Below is a small trained network, with its code and all its weights. Each question gives an input and a target symbol and asks what happens when units are switched off, that is, made to give their printed mean instead of their output.

import numpy as np


def w(rows, s, z=0):
    codes = np.array(rows[::2]) - 128.0
    scale = np.full(codes.shape[1], s)
    scale[-1] = z or s
    return codes * scale


def f(y):
    return np.maximum(y, 0)


def softmax(a):
    e = np.exp(a - a.max(-1, keepdims=True))
    return e / e.sum(-1, keepdims=True)


def log_softmax(a):
    a = a - a.max(-1, keepdims=True)
    return a - np.log(np.exp(a).sum(-1, keepdims=True))


def net(x, mask):
    ids = ['βδζθξπτφψω'.index(c) for c in x.split()]
    T = len(ids)
    res = E[ids] + P[:T]
    r = res
    for j in range(2):
        rows = slice(4 * j, 4 * j + 4)
        q, k, v = (r @ M[0][rows].T for M in (Q, K, V))
        z = softmax(np.where(np.tri(T) > 0, q @ k.T / 4**0.5, -1e9)) @ v
        o = O[0][rows]
        res = res + np.where(mask[j], z, o[:, -1]) @ o[:, :-1]
    y = f(res @ A[0][:, :-1].T + A[0][:, -1])
    res = res + np.where(mask[2:26], y, B[0][:, -1]) @ B[0][:, :-1]
    return log_softmax(res[-1] @ U[:, :-1].T + U[:, -1])


Q, K, V, O, A, B = {}, {}, {}, {}, {}, {}
E = w([
[151,180,186,172,164,137,95,74],'β',
[102,160,122,192,126,141,111,207],'δ',
[171,97,81,118,132,166,112,214],'ζ',
[100,91,104,109,94,166,122,3],'θ',
[159,154,76,154,151,142,218,166],'ξ',
[164,91,180,120,176,127,117,124],'π',
[136,110,180,128,195,71,185,102],'τ',
[137,132,88,182,106,190,129,187],'φ',
[88,166,64,140,119,137,100,187],'ψ',
[104,38,153,80,152,65,87,137],'ω',
],0.017)
P = w([
[99,86,90,146,255,143,97,112],'0',
[117,81,108,179,147,141,127,135],'1',
[122,118,125,155,119,136,147,118],'2',
[136,128,144,140,95,132,141,113],'3',
[143,151,158,133,74,131,159,116],'4',
[146,156,171,126,58,125,147,117],'5',
],0.013)
Q[0] = w([
[178,133,134,167,173,160,131,129],'head 0',
[107,135,8,216,142,149,160,219],'head 0',
[126,123,124,148,156,89,114,187],'head 0',
[127,170,213,122,120,116,145,98],'head 0',
[118,140,95,186,149,134,167,194],'head 1',
[149,122,127,170,146,122,124,151],'head 1',
[119,121,202,66,135,72,145,95],'head 1',
[150,171,200,95,118,140,85,45],'head 1',
],0.015)
K[0] = w([
[64,96,96,91,124,105,114,144],'head 0',
[102,87,105,133,247,161,114,114],'head 0',
[106,109,80,159,151,202,137,74],'head 0',
[145,118,137,98,59,137,140,125],'head 0',
[91,88,93,141,179,171,91,103],'head 1',
[106,111,99,129,153,171,153,118],'head 1',
[155,172,152,112,31,159,132,123],'head 1',
[125,117,150,91,66,100,149,151],'head 1',
],0.015)
V[0] = w([
[251,114,183,122,163,172,156,112],'head 0',
[141,136,95,240,164,245,159,99],'head 0',
[111,41,118,64,127,155,84,81],'head 0',
[125,137,126,106,185,66,66,254],'head 0',
[157,131,30,23,125,150,144,139],'head 1',
[67,226,172,161,173,30,132,102],'head 1',
[142,134,91,112,175,110,236,90],'head 1',
[82,183,85,166,90,233,101,136],'head 1',
],0.0091)
O[0] = w([
[190,2,20,228,123,111,20,57,132],'head 0',
[196,107,111,146,180,208,152,86,254],'head 0',
[134,160,172,72,59,153,43,122,155],'head 0',
[47,199,125,172,170,74,96,120,190],'head 0',
[238,248,53,144,79,110,86,214,123],'head 1',
[20,56,39,110,181,146,233,164,120],'head 1',
[151,115,77,192,82,189,185,168,167],'head 1',
[226,153,121,45,220,110,130,85,133],'head 1',
],0.0085,0.0092)
A[0] = w([
[139,170,94,99,70,117,137,67,85],'neuron 0',
[141,165,126,154,68,85,156,223,40],'neuron 1',
[187,203,101,158,130,156,137,233,113],'neuron 2',
[118,80,125,114,90,121,191,144,167],'neuron 3',
[149,133,87,145,73,209,157,222,14],'neuron 4',
[193,180,208,122,113,111,106,99,108],'neuron 5',
[129,110,145,103,174,107,96,184,163],'neuron 6',
[115,216,137,125,104,124,120,214,103],'neuron 7',
[117,138,105,119,123,124,63,34,116],'neuron 8',
[68,179,143,104,136,137,140,103,255],'neuron 9',
[195,77,152,166,117,92,116,59,107],'neuron 10',
[158,172,102,51,112,163,114,215,11],'neuron 11',
[151,141,56,128,184,172,179,112,71],'neuron 12',
[142,183,88,152,193,149,109,162,121],'neuron 13',
[54,94,221,129,172,85,113,96,58],'neuron 14',
[57,83,158,99,145,174,152,120,194],'neuron 15',
[149,182,83,174,76,137,120,102,199],'neuron 16',
[149,115,87,166,104,109,105,127,179],'neuron 17',
[180,110,149,95,188,90,125,89,79],'neuron 18',
[79,148,162,109,97,71,120,190,82],'neuron 19',
[98,155,93,178,111,145,110,189,174],'neuron 20',
[126,86,187,116,163,118,105,44,37],'neuron 21',
[61,152,119,164,111,173,254,197,125],'neuron 22',
[125,92,136,112,122,148,75,163,198],'neuron 23',
],0.0086,0.0055)
B[0] = w([
[120,132,195,184,161,96,104,156,151],'neuron 0',
[126,116,23,91,185,132,115,133,161],'neuron 1',
[112,100,68,116,56,64,116,23,246],'neuron 2',
[107,184,140,174,138,175,106,99,163],'neuron 3',
[105,89,163,102,103,18,134,182,199],'neuron 4',
[113,101,172,107,108,162,48,211,194],'neuron 5',
[163,190,185,159,140,124,153,123,153],'neuron 6',
[91,176,65,131,128,148,192,75,198],'neuron 7',
[160,147,116,148,141,54,150,171,179],'neuron 8',
[186,128,253,112,130,137,158,161,202],'neuron 9',
[69,169,22,141,153,111,102,180,213],'neuron 10',
[59,231,173,208,86,79,200,108,168],'neuron 11',
[89,86,162,115,64,130,102,162,244],'neuron 12',
[159,91,130,89,95,147,100,91,222],'neuron 13',
[204,164,108,114,22,103,186,115,180],'neuron 14',
[137,105,195,129,108,91,85,70,200],'neuron 15',
[108,92,159,115,185,126,164,166,228],'neuron 16',
[133,150,163,179,221,143,202,182,195],'neuron 17',
[28,184,51,35,102,181,157,201,172],'neuron 18',
[121,78,87,104,84,186,128,164,161],'neuron 19',
[170,113,104,78,166,136,194,95,210],'neuron 20',
[116,140,26,78,109,24,130,134,182],'neuron 21',
[99,108,164,104,145,117,37,124,234],'neuron 22',
[174,166,144,185,125,152,166,94,169],'neuron 23',
],0.0064,0.012)
U = w([
[151,55,58,81,124,55,159,75,23],'β',
[142,167,133,88,184,87,215,39,130],'δ',
[73,130,163,137,186,42,52,239,117],'ζ',
[186,103,125,48,118,217,55,135,215],'θ',
[166,155,137,217,208,205,254,185,245],'ξ',
[174,168,116,215,150,31,65,41,137],'π',
[126,96,164,172,113,199,89,3,135],'τ',
[56,138,71,57,140,119,103,213,3],'φ',
[217,92,255,73,245,99,157,160,211],'ψ',
[166,127,187,167,50,116,126,117,99],'ω',
],0.0054,0.0028)

Each question gives the input, a string of symbols that net reads in full, and the target symbol t.
The units are the heads (4 rows each of Q, K, V and O) and the neurons (one row each of A and B). Each row of codes is followed by its name. A weight is (code - 128) times the scale printed after its matrix; where a second scale follows, it is the last column's (O, A, B and U).
mask holds one flag per unit, heads first, then neurons. A switched-off unit (its flag False) gives its mean, the last column of its rows in O or B, instead of its output. The means were averaged over made-up inputs and are rounded, as every weight is.
A unit's drop is (log p(t) with every unit on - log p(t) with that unit switched off) / (log p(t) with every unit on - log p(t) with every unit switched off).
The circuit of an input: a set's keep is (log p(t) with only the set's units on - log p(t) with every unit switched off) / (log p(t) with every unit on - log p(t) with every unit switched off). Starting from the 12 units with the biggest drops (on a tie, the unit counted first), units are removed one at a time, each time the one whose removal leaves the highest keep (on an exact tie, the one counted first), for as long as the keep stays at least 0.8.
circuit, biggest first: the units of the circuit, biggest drop first
most important unit: the unit with the biggest drop
top k neurons: the k neurons with the biggest drops, biggest first
which heads matter: for each layer, one digit per head in row order, 1 if its drop is at least 0.15 and else 0, layers parted by /
input ζ ψ φ β τ, target β: circuit, biggest first	head 1; head 0; neuron 21
input ω ξ ξ, target φ: circuit, biggest first	head 0; neuron 19
input ξ β β, target β: circuit, biggest first	head 1; head 0; neuron 21
input ζ ψ ω, target ψ: which heads matter	10
input τ ξ ξ φ, target ζ: circuit, biggest first	head 1; neuron 22; neuron 4
input β ζ ζ ψ, target τ: which heads matter	01
input θ τ ξ β, target ξ: most important unit	head 0
input φ δ ξ ζ ξ ψ, target θ: circuit, biggest first	head 1; head 0; neuron 5; neuron 18
input ψ δ ξ ψ θ ψ, target δ: circuit, biggest first	head 0; neuron 7; head 1
input ξ ψ β, target ψ: circuit, biggest first	head 0; neuron 9; head 1
input φ ψ π φ ψ ζ, target θ: which heads matter	11
input θ ζ δ ψ δ, target ω: circuit, biggest first	head 0; neuron 11; head 1
input δ ξ ξ ξ ψ, target ψ: which heads matter	11
input β ζ φ, target τ: which heads matter	01
input ξ π β θ ζ δ, target β: which heads matter	01
input ψ τ ξ π θ τ, target θ: which heads matter	10
input ξ β β φ β, target φ: which heads matter	11
input β θ β ζ δ, target τ: top neuron	neuron 15
input ψ ω τ, target ω: circuit, biggest first	head 0; neuron 14; head 1; neuron 10
input ζ ω π, target ω: which heads matter	11
input δ ξ π, target ξ: top 2 neurons	neuron 2; neuron 22
input ψ ξ θ ψ δ θ, target δ: circuit, biggest first	head 1; head 0
